Below is a small trained network, with its code and all its weights. Each question gives an input and a class and asks what happens when units are switched off, that is, made to give their printed mean instead of their output.

import numpy as np


def w(rows, s, z=0):
    codes = np.array(rows[::2]) - 128.0
    scale = np.full(codes.shape[1], s)
    scale[-1] = z or s
    return codes * scale


def norm(h):
    return h / np.sqrt((h * h).mean(-1, keepdims=True) + 1e-5)


def f(y):
    return y / 2 * (1 + np.tanh(0.7978845608 * (y + 0.044715 * y**3)))


def log_softmax(a):
    a = a - a.max(-1, keepdims=True)
    return a - np.log(np.exp(a).sum(-1, keepdims=True))


def net(x, mask):
    res = np.array(x, float).reshape(1, 4) / 4 @ E
    u = 0
    for l in range(2):
        y = f(norm(res) @ A[l][:, :-1].T + A[l][:, -1])
        res = res + np.where(mask[u : u + 4], y, B[l][:, -1]) @ B[l][:, :-1]
        u += 4
    return log_softmax(norm(res)[-1] @ U[:, :-1].T + U[:, -1])


A, B = {}, {}
E = w([
[128,127,160,107,203,88,152,213],'x0',
[23,148,187,63,129,45,126,180],'x1',
[201,39,182,254,24,93,178,56],'x2',
[236,173,154,121,45,53,253,118],'x3',
],0.0027)
A[0] = w([
[84,99,57,124,77,236,32,164,252],'L0N1',
[7,149,132,36,121,111,89,254,242],'L0N2',
[107,209,146,120,100,72,75,27,54],'L0N3',
[155,138,92,31,57,150,144,120,81],'L0N4',
],0.0043,0.0024)
B[0] = w([
[212,88,212,142,133,62,153,146,226],'L0N1',
[128,1,175,131,145,75,173,67,255],'L0N2',
[174,122,85,144,113,93,129,147,129],'L0N3',
[90,120,114,142,138,145,206,215,132],'L0N4',
],0.0056,0.0053)
A[1] = w([
[185,3,158,220,33,118,127,52,252],'L1N1',
[79,120,94,121,132,130,97,78,29],'L1N2',
[194,42,61,125,165,168,135,87,128],'L1N3',
[104,154,64,146,115,165,112,156,200],'L1N4',
],0.0046,0.0029)
B[1] = w([
[88,54,172,53,254,125,121,175,245],'L1N1',
[106,228,88,151,150,100,146,175,117],'L1N2',
[20,135,213,149,77,46,114,105,150],'L1N3',
[177,105,141,87,241,202,140,194,121],'L1N4',
],0.0062,0.012)
U = w([
[60,188,86,161,55,132,56,117,33],'0',
[51,200,98,199,47,148,101,47,5],'1',
[73,194,79,168,99,144,46,71,35],'2',
[77,208,70,174,58,140,10,78,4],'3',
[104,161,105,139,74,115,141,75,48],'4',
[105,1,216,87,206,99,152,124,199],'5',
[192,188,80,125,98,187,190,159,140],'6',
],0.0099,0.0042)

Each question gives the input, the list of numbers given to net, and the class t.
The units are the neurons (one row each of A and B). Each row of codes is followed by its name. A weight is (code - 128) times the scale printed after its matrix; where a second scale follows, it is the last column's (A, B and U).
mask holds one flag per neuron, layer by layer. A switched-off neuron (its flag False) gives its mean, the last column of its row in B, instead of its output. The means were averaged over made-up inputs and are rounded, as every weight is.
A unit's drop is (log p(t) with every unit on - log p(t) with that unit switched off) / (log p(t) with every unit on - log p(t) with every unit switched off).
The circuit of an input: a set's keep is (log p(t) with only the set's units on - log p(t) with every unit switched off) / (log p(t) with every unit on - log p(t) with every unit switched off). Starting from all 8 units, units are removed one at a time, each time the one whose removal leaves the highest keep (on an exact tie, the one counted first), for as long as the keep stays at least 0.8.
circuit, biggest first: the units of the circuit, biggest drop first
top k neurons: the k neurons with the biggest drops, biggest first
top k neurons in layer l: the k neurons of layer l with the biggest drops, biggest first
drop of u: that unit's drop, to one decimal
input [4,-7,-1,5], class 6: circuit, biggest first : [L0N2, L1N1, L0N1]
input [-2,-8,-6,5], class 6: circuit, biggest first : [L0N2, L1N1]
input [4,1,1,8], class 6: top 4 neurons : [L0N2, L1N1, L0N1, L1N3]
input [2,-5,-4,7], class 6: circuit, biggest first : [L0N2, L1N1]
input [-6,-1,-1,7], class 6: top neuron in layer 0 : [L0N2]
input [-2,-3,-2,6], class 6: top 2 neurons : [L0N2, L1N1]
input [-4,3,-2,6], class 6: circuit, biggest first : [L1N1, L0N2, L0N1, L1N3]
input [4,-4,-3,6], class 6: circuit, biggest first : [L0N2, L1N1]
input [2,-4,-6,5], class 6: top 2 neurons : [L1N1, L0N2]
input [-1,1,0,7], class 6: drop of L0N1 : 0.3
